Below are the code and all the weights of a small trained network. Each question names an input and a target symbol and asks about switching units off, where a switched-off unit gives its printed mean instead of its output.

import numpy as np


def w(rows, s, z=0):
    codes = np.array(rows[::2]) - 128.0
    scale = np.full(codes.shape[1], s)
    scale[-1] = z or s
    return codes * scale


def norm(h):
    return h / np.sqrt((h * h).mean(-1, keepdims=True) + 1e-5)


def f(y):
    return y / 2 * (1 + np.tanh(0.7978845608 * (y + 0.044715 * y**3)))


def softmax(a):
    e = np.exp(a - a.max(-1, keepdims=True))
    return e / e.sum(-1, keepdims=True)


def log_softmax(a):
    a = a - a.max(-1, keepdims=True)
    return a - np.log(np.exp(a).sum(-1, keepdims=True))


def net(x, mask):
    ids = ['ΣΨδεηλμπτ'.index(c) for c in x.split()]
    T = len(ids)
    res = E[ids] + P[:T]
    u = 0
    for l in range(3):
        r = norm(res)
        for j in range(2):
            rows = slice(2 * j, 2 * j + 2)
            q, k, v = (r @ M[l][rows].T for M in (Q, K, V))
            z = softmax(np.where(np.tri(T) > 0, q @ k.T / 2**0.5, -1e9)) @ v
            o = O[l][rows]
            res = res + np.where(mask[u + j], z, o[:, -1]) @ o[:, :-1]
        u += 2
        y = f(norm(res) @ A[l][:, :-1].T + A[l][:, -1])
        res = res + np.where(mask[u : u + 12], y, B[l][:, -1]) @ B[l][:, :-1]
        u += 12
    return log_softmax(norm(res)[-1] @ U[:, :-1].T + U[:, -1])


Q, K, V, O, A, B = {}, {}, {}, {}, {}, {}
E = w([
[170,170,119],'Σ',
[155,251,131],'Ψ',
[101,98,42],'δ',
[65,52,147],'ε',
[93,47,150],'η',
[99,96,44],'λ',
[189,83,50],'μ',
[179,161,152],'π',
[144,125,199],'τ',
],0.021)
P = w([
[123,58,116],'0',
[147,117,8],'1',
[143,119,1],'2',
[130,125,15],'3',
[156,149,74],'4',
[149,148,84],'5',
[137,164,97],'6',
[90,132,143],'7',
[106,162,150],'8',
[89,166,163],'9',
[64,160,176],'10',
[69,154,182],'11',
[50,147,186],'12',
[106,132,171],'13',
],0.0056)
Q[0] = w([
[95,207,48],'L0H0',
[130,174,7],'L0H0',
[95,92,21],'L0H1',
[180,119,68],'L0H1',
],0.012)
K[0] = w([
[164,156,137],'L0H0',
[145,221,131],'L0H0',
[184,5,68],'L0H1',
[151,86,129],'L0H1',
],0.012)
V[0] = w([
[129,47,69],'L0H0',
[103,100,95],'L0H0',
[181,74,226],'L0H1',
[2,76,141],'L0H1',
],0.0061)
O[0] = w([
[2,189,76,111],'L0H0',
[192,164,84,109],'L0H0',
[218,137,90,99],'L0H1',
[121,123,161,3],'L0H1',
],0.0083,0.0036)
A[0] = w([
[166,189,142,94],'L0N0',
[102,91,146,78],'L0N1',
[251,192,134,177],'L0N2',
[178,147,30,134],'L0N3',
[153,165,91,119],'L0N4',
[118,90,253,120],'L0N5',
[44,177,225,254],'L0N6',
[156,254,34,168],'L0N7',
[69,126,221,122],'L0N8',
[44,57,151,128],'L0N9',
[43,221,95,147],'L0N10',
[201,44,113,117],'L0N11',
],0.0087,0.0036)
B[0] = w([
[53,178,77,168],'L0N0',
[158,221,56,122],'L0N1',
[67,26,40,254],'L0N2',
[83,132,255,169],'L0N3',
[72,109,111,149],'L0N4',
[171,130,99,131],'L0N5',
[191,93,75,177],'L0N6',
[88,73,101,226],'L0N7',
[193,121,185,134],'L0N8',
[79,205,44,162],'L0N9',
[248,58,167,156],'L0N10',
[186,57,149,143],'L0N11',
],0.0058,0.0084)
Q[1] = w([
[120,135,37],'L1H0',
[107,147,243],'L1H0',
[186,54,185],'L1H1',
[217,249,124],'L1H1',
],0.011)
K[1] = w([
[165,150,141],'L1H0',
[145,73,196],'L1H0',
[164,76,197],'L1H1',
[71,96,8],'L1H1',
],0.014)
V[1] = w([
[255,162,18],'L1H0',
[11,42,232],'L1H0',
[136,126,39],'L1H1',
[113,100,129],'L1H1',
],0.006)
O[1] = w([
[69,190,254,245],'L1H0',
[198,239,98,42],'L1H0',
[83,135,207,253],'L1H1',
[48,165,95,161],'L1H1',
],0.0099,0.0037)
A[1] = w([
[3,107,121,174],'L1N0',
[119,40,113,39],'L1N1',
[215,124,187,106],'L1N2',
[151,98,14,4],'L1N3',
[107,198,88,179],'L1N4',
[67,96,95,12],'L1N5',
[74,122,201,108],'L1N6',
[128,149,196,191],'L1N7',
[202,127,207,55],'L1N8',
[55,158,60,130],'L1N9',
[147,150,89,83],'L1N10',
[205,117,64,139],'L1N11',
],0.012,0.0023)
B[1] = w([
[56,89,126,250],'L1N0',
[45,221,150,161],'L1N1',
[216,247,92,130],'L1N2',
[48,98,198,141],'L1N3',
[78,50,193,131],'L1N4',
[194,187,113,174],'L1N5',
[26,117,73,170],'L1N6',
[23,106,153,137],'L1N7',
[216,149,202,130],'L1N8',
[254,136,186,177],'L1N9',
[181,90,146,121],'L1N10',
[37,123,82,126],'L1N11',
],0.0051,0.016)
Q[2] = w([
[91,122,1],'L2H0',
[22,131,80],'L2H0',
[82,69,150],'L2H1',
[241,75,106],'L2H1',
],0.0097)
K[2] = w([
[154,168,147],'L2H0',
[119,161,143],'L2H0',
[201,6,120],'L2H1',
[141,166,117],'L2H1',
],0.018)
V[2] = w([
[94,32,241],'L2H0',
[134,201,249],'L2H0',
[121,93,139],'L2H1',
[89,204,77],'L2H1',
],0.013)
O[2] = w([
[120,59,99,250],'L2H0',
[130,59,238,104],'L2H0',
[248,115,197,167],'L2H1',
[71,174,232,109],'L2H1',
],0.012)
A[2] = w([
[250,160,212,206],'L2N0',
[81,142,147,134],'L2N1',
[170,148,80,255],'L2N2',
[155,43,161,126],'L2N3',
[106,88,97,153],'L2N4',
[216,156,190,101],'L2N5',
[160,68,233,135],'L2N6',
[182,114,121,72],'L2N7',
[105,242,77,103],'L2N8',
[83,133,133,119],'L2N9',
[217,99,70,143],'L2N10',
[172,191,121,168],'L2N11',
],0.015,0.0082)
B[2] = w([
[15,42,183,146],'L2N0',
[169,33,136,156],'L2N1',
[147,195,181,196],'L2N2',
[121,224,85,212],'L2N3',
[142,130,185,255],'L2N4',
[2,149,153,134],'L2N5',
[147,237,210,169],'L2N6',
[155,120,35,121],'L2N7',
[129,170,140,129],'L2N8',
[128,63,125,159],'L2N9',
[237,131,139,182],'L2N10',
[133,151,170,126],'L2N11',
],0.0086,0.0088)
U = w([
[144,167,123,67],'Σ',
[98,83,125,196],'Ψ',
[193,84,200,175],'δ',
[148,161,118,77],'ε',
[121,181,118,130],'η',
[123,107,163,4],'λ',
[186,104,102,142],'μ',
[119,185,115,222],'π',
[152,170,251,8],'τ',
],0.017,0.0037)

Each question gives the input, a string of symbols that net reads in full, and the target symbol t.
The units are the heads (2 rows each of Q, K, V and O) and the neurons (one row each of A and B). Each row of codes is followed by its name. A weight is (code - 128) times the scale printed after its matrix; where a second scale follows, it is the last column's (O, A, B and U).
mask holds one flag per unit, layer by layer, with each layer's heads first. A switched-off unit (its flag False) gives its mean, the last column of its rows in O or B, instead of its output. The means were averaged over made-up inputs and are rounded, as every weight is.
A unit's drop is (log p(t) with every unit on - log p(t) with that unit switched off) / (log p(t) with every unit on - log p(t) with every unit switched off).
The circuit of an input: a set's keep is (log p(t) with only the set's units on - log p(t) with every unit switched off) / (log p(t) with every unit on - log p(t) with every unit switched off). Starting from the 12 units with the biggest drops (on a tie, the unit counted first), units are removed one at a time, each time the one whose removal leaves the highest keep (on an exact tie, the one counted first), for as long as the keep stays at least 0.8.
circuit, biggest first: the units of the circuit, biggest drop first
unit that matters most: the unit with the biggest drop
k most important neurons of layer l: the k neurons of layer l with the biggest drops, biggest first
drop when u is switched off: that unit's drop, to one decimal
input λ τ Σ, target π: circuit, biggest first	[L2H0; L0H0]
input τ π λ Σ, target τ: 3 most important neurons of layer 1	[L1N2; L1N0; L1N8]
input π π δ Σ μ, target δ: circuit, biggest first	[L1N0; L1H0; L2H0]
input λ λ π δ λ, target π: unit that matters most	L1H0
input Σ τ λ λ Ψ π π, target Ψ: 2 most important neurons of layer 1	[L1N2; L1N0]
input π Ψ τ, target τ: 2 most important neurons of layer 0	[L0N2; L0N7]
input π π π μ, target δ: 2 most important neurons of layer 0	[L0N11; L0N9]
input μ λ λ π η Ψ π π λ μ Σ, target μ: 3 most important neurons of layer 0	[L0N11; L0N2; L0N7]
input π δ Ψ τ, target τ: 2 most important neurons of layer 0	[L0N2; L0N10]
input τ π τ π, target τ: 2 most important neurons of layer 1	[L1N0; L1N2]
input π δ π η, target δ: 4 most important neurons of layer 0	[L0N9; L0N11; L0N7; L0N3]
input τ δ δ η π λ π π τ, target π: 3 most important neurons of layer 0	[L0N7; L0N8; L0N5]
input η λ π, target μ: 2 most important neurons of layer 2	[L2N6; L2N3]
input λ δ π, target π: circuit, biggest first	[L2H0]
input η π τ ε, target μ: 3 most important neurons of layer 1	[L1N6; L1N9; L1N3]
input π Ψ ε μ η η ε ε ε λ, target μ: 2 most important neurons of layer 1	[L1N5; L1N0]
input τ Ψ λ Σ η δ δ Σ, target Ψ: 2 most important neurons of layer 0	[L0N11; L0N9]
input π δ η δ, target δ: 2 most important neurons of layer 0	[L0N7; L0N6]
input Σ Σ π π τ λ μ λ, target τ: drop when L2N2 is switched off	0.2
input λ λ λ, target π: unit that matters most	L2H0
input δ π δ ε Ψ π τ Ψ ε Ψ Σ τ δ, target τ: drop when L1H0 is switched off	-0.2
input τ ε ε η, target τ: drop when L0N0 is switched off	0.0
input π π Σ, target δ: drop when L2N3 is switched off	-0.1
